Below is a small trained network, with its code and all its weights. Each question gives an input and a target symbol and asks what happens when units are switched off, that is, made to give their printed mean instead of their output.

import numpy as np


def w(rows, s, z=0):
    codes = np.array(rows[::2]) - 128.0
    scale = np.full(codes.shape[1], s)
    scale[-1] = z or s
    return codes * scale


def f(y):
    return y / 2 * (1 + np.tanh(0.7978845608 * (y + 0.044715 * y**3)))


def softmax(a):
    e = np.exp(a - a.max(-1, keepdims=True))
    return e / e.sum(-1, keepdims=True)


def log_softmax(a):
    a = a - a.max(-1, keepdims=True)
    return a - np.log(np.exp(a).sum(-1, keepdims=True))


def net(x, mask):
    ids = ['γεζθλξστ'.index(c) for c in x.split()]
    T = len(ids)
    res = E[ids] + P[:T]
    r = res
    for j in range(3):
        rows = slice(3 * j, 3 * j + 3)
        q, k, v = (r @ M[0][rows].T for M in (Q, K, V))
        z = softmax(np.where(np.tri(T) > 0, q @ k.T / 3**0.5, -1e9)) @ v
        o = O[0][rows]
        res = res + np.where(mask[j], z, o[:, -1]) @ o[:, :-1]
    y = f(res @ A[0][:, :-1].T + A[0][:, -1])
    res = res + np.where(mask[3:7], y, B[0][:, -1]) @ B[0][:, :-1]
    return log_softmax(res[-1] @ U[:, :-1].T + U[:, -1])


Q, K, V, O, A, B = {}, {}, {}, {}, {}, {}
E = w([
[108,153,187,84,205,163,62,70,234],'γ',
[39,119,121,60,130,73,176,125,200],'ε',
[177,75,135,121,119,120,159,124,252],'ζ',
[165,174,122,160,102,117,65,254,94],'θ',
[191,63,105,240,71,107,112,151,91],'λ',
[83,133,173,87,28,195,118,82,143],'ξ',
[130,76,139,221,183,91,61,57,85],'σ',
[43,160,133,144,75,110,92,181,14],'τ',
],0.0078)
P = w([
[96,158,129,164,159,181,136,170,102],'0',
[97,105,159,161,111,117,94,179,134],'1',
[118,201,2,158,117,144,131,100,138],'2',
[108,98,161,124,77,72,77,165,154],'3',
[182,185,72,82,82,61,118,65,115],'4',
[84,109,160,106,54,71,95,161,184],'5',
[244,146,210,154,141,102,55,134,52],'6',
],0.01)
Q[0] = w([
[76,162,43,176,45,81,69,103,201],'H1',
[85,145,34,169,166,231,186,118,153],'H1',
[51,40,207,181,92,139,66,217,202],'H1',
[103,78,201,145,165,181,156,185,134],'H2',
[210,116,200,70,149,80,144,109,48],'H2',
[69,57,226,150,22,25,8,192,179],'H2',
[146,146,97,123,104,107,161,51,117],'H3',
[154,103,197,96,139,73,98,141,77],'H3',
[155,103,161,120,103,108,110,76,151],'H3',
],0.017)
K[0] = w([
[91,145,125,113,132,223,232,105,236],'H1',
[94,87,201,198,207,172,151,236,70],'H1',
[115,99,206,32,67,92,121,115,236],'H1',
[144,31,242,92,92,13,57,161,109],'H2',
[211,183,15,120,82,21,30,63,42],'H2',
[130,127,130,2,70,117,137,60,240],'H2',
[124,160,58,155,183,171,147,101,119],'H3',
[170,112,102,88,99,67,61,80,121],'H3',
[116,107,83,118,113,127,98,71,175],'H3',
],0.015)
V[0] = w([
[164,81,99,197,183,41,188,198,125],'H1',
[27,188,131,61,242,73,128,124,110],'H1',
[123,63,163,188,160,145,86,2,103],'H1',
[84,90,119,140,33,143,208,120,37],'H2',
[202,105,142,135,113,196,187,97,213],'H2',
[170,180,167,163,97,197,7,153,58],'H2',
[93,176,120,88,87,148,169,132,151],'H3',
[139,144,144,65,135,133,85,202,161],'H3',
[126,115,138,106,180,184,172,123,126],'H3',
],0.0095)
O[0] = w([
[199,207,128,92,217,78,195,174,69,73],'H1',
[77,83,156,98,151,4,33,184,103,182],'H1',
[178,172,114,81,164,225,17,205,212,45],'H1',
[189,2,57,41,116,219,172,91,63,119],'H2',
[70,147,140,212,139,207,222,168,242,44],'H2',
[219,140,190,113,20,152,98,29,174,97],'H2',
[106,66,123,175,103,113,122,153,120,137],'H3',
[93,91,157,159,129,115,156,32,93,149],'H3',
[114,120,194,110,101,84,88,153,109,5],'H3',
],0.0095,0.0031)
A[0] = w([
[47,41,155,179,125,135,185,173,161,23],'N1',
[141,27,89,2,126,138,77,90,56,2],'N2',
[221,193,25,82,173,244,249,64,49,32],'N3',
[181,179,77,239,21,43,85,127,111,96],'N4',
],0.0058,0.0057)
B[0] = w([
[232,208,120,89,131,140,93,101,114,216],'N1',
[240,172,142,243,59,57,187,244,234,226],'N2',
[107,45,238,79,132,111,161,253,157,255],'N3',
[71,143,214,44,177,130,132,102,168,252],'N4',
],0.0066,0.0047)
U = w([
[67,156,192,142,124,98,64,145,219,3],'γ',
[84,51,43,100,184,83,80,137,73,223],'ε',
[122,243,87,231,165,155,210,121,150,198],'ζ',
[128,184,174,77,147,110,164,4,87,88],'θ',
[122,110,168,63,148,158,156,165,155,82],'λ',
[97,41,40,139,87,204,72,72,144,189],'ξ',
[178,204,44,41,180,167,33,119,135,153],'σ',
[188,150,105,169,71,71,103,147,149,11],'τ',
],0.0035,0.0041)

Each question gives the input, a string of symbols that net reads in full, and the target symbol t.
The units are the heads (3 rows each of Q, K, V and O) and the neurons (one row each of A and B). Each row of codes is followed by its name. A weight is (code - 128) times the scale printed after its matrix; where a second scale follows, it is the last column's (O, A, B and U).
mask holds one flag per unit, heads first, then neurons. A switched-off unit (its flag False) gives its mean, the last column of its rows in O or B, instead of its output. The means were averaged over made-up inputs and are rounded, as every weight is.
A unit's drop is (log p(t) with every unit on - log p(t) with that unit switched off) / (log p(t) with every unit on - log p(t) with every unit switched off).
The circuit of an input: a set's keep is (log p(t) with only the set's units on - log p(t) with every unit switched off) / (log p(t) with every unit on - log p(t) with every unit switched off). Starting from all 7 units, units are removed one at a time, each time the one whose removal leaves the highest keep (on an exact tie, the one counted first), for as long as the keep stays at least 0.8.
units of the circuit, in order: the units of the circuit, biggest drop first
unit that matters most: the unit with the biggest drop
k most important neurons: the k neurons with the biggest drops, biggest first
heads that matter: for each layer, one digit per head in row order, 1 if its drop is at least 0.15 and else 0, layers parted by /
drop when u is switched off: that unit's drop, to one decimal
input γ ε ζ σ λ λ, target ζ: heads that matter -> 110
input σ θ ε ε ζ θ, target ζ: heads that matter -> 110
input ζ ε τ θ θ ζ, target ζ: unit that matters most -> H2
input ζ ζ ζ ξ θ σ ζ, target θ: 2 most important neurons -> (N4, N2)
input σ τ σ ε θ σ, target ε: units of the circuit, in order -> (H2, H1)
input λ ε θ ε λ, target θ: units of the circuit, in order -> (H2, H1, N4)
input ζ ε γ ε τ, target γ: heads that matter -> 110
input ξ λ γ τ τ ξ ξ, target τ: heads that matter -> 010
input ε ε ζ τ θ σ, target ζ: heads that matter -> 110
input σ ε ε, target σ: units of the circuit, in order -> (H1, H3)
input ξ ε τ, target ξ: units of the circuit, in order -> (H1, H2)
input τ σ ε τ, target ε: heads that matter -> 110
input ξ σ λ τ θ ζ τ, target θ: units of the circuit, in order -> (H2, H1, N4)
input ζ ζ λ, target ζ: units of the circuit, in order -> (H2)
input ε λ σ, target ε: units of the circuit, in order -> (H1, H2)
input τ λ θ, target τ: units of the circuit, in order -> (H2, N2)
input ε ε τ τ ε, target τ: units of the circuit, in order -> (N2, H2)
input λ ζ ε ζ λ λ ζ, target λ: units of the circuit, in order -> (N3, H1, H2)
input ε ξ σ ε γ λ, target γ: units of the circuit, in order -> (H2, H1)
input λ ξ λ σ λ, target λ: unit that matters most -> N3
input ε ξ θ θ, target ξ: drop when H3 is switched off -> 0.1
input ξ ε λ τ σ, target λ: drop when H3 is switched off -> 0.1
input θ ξ ε ε λ ξ σ, target λ: drop when N4 is switched off -> 0.0
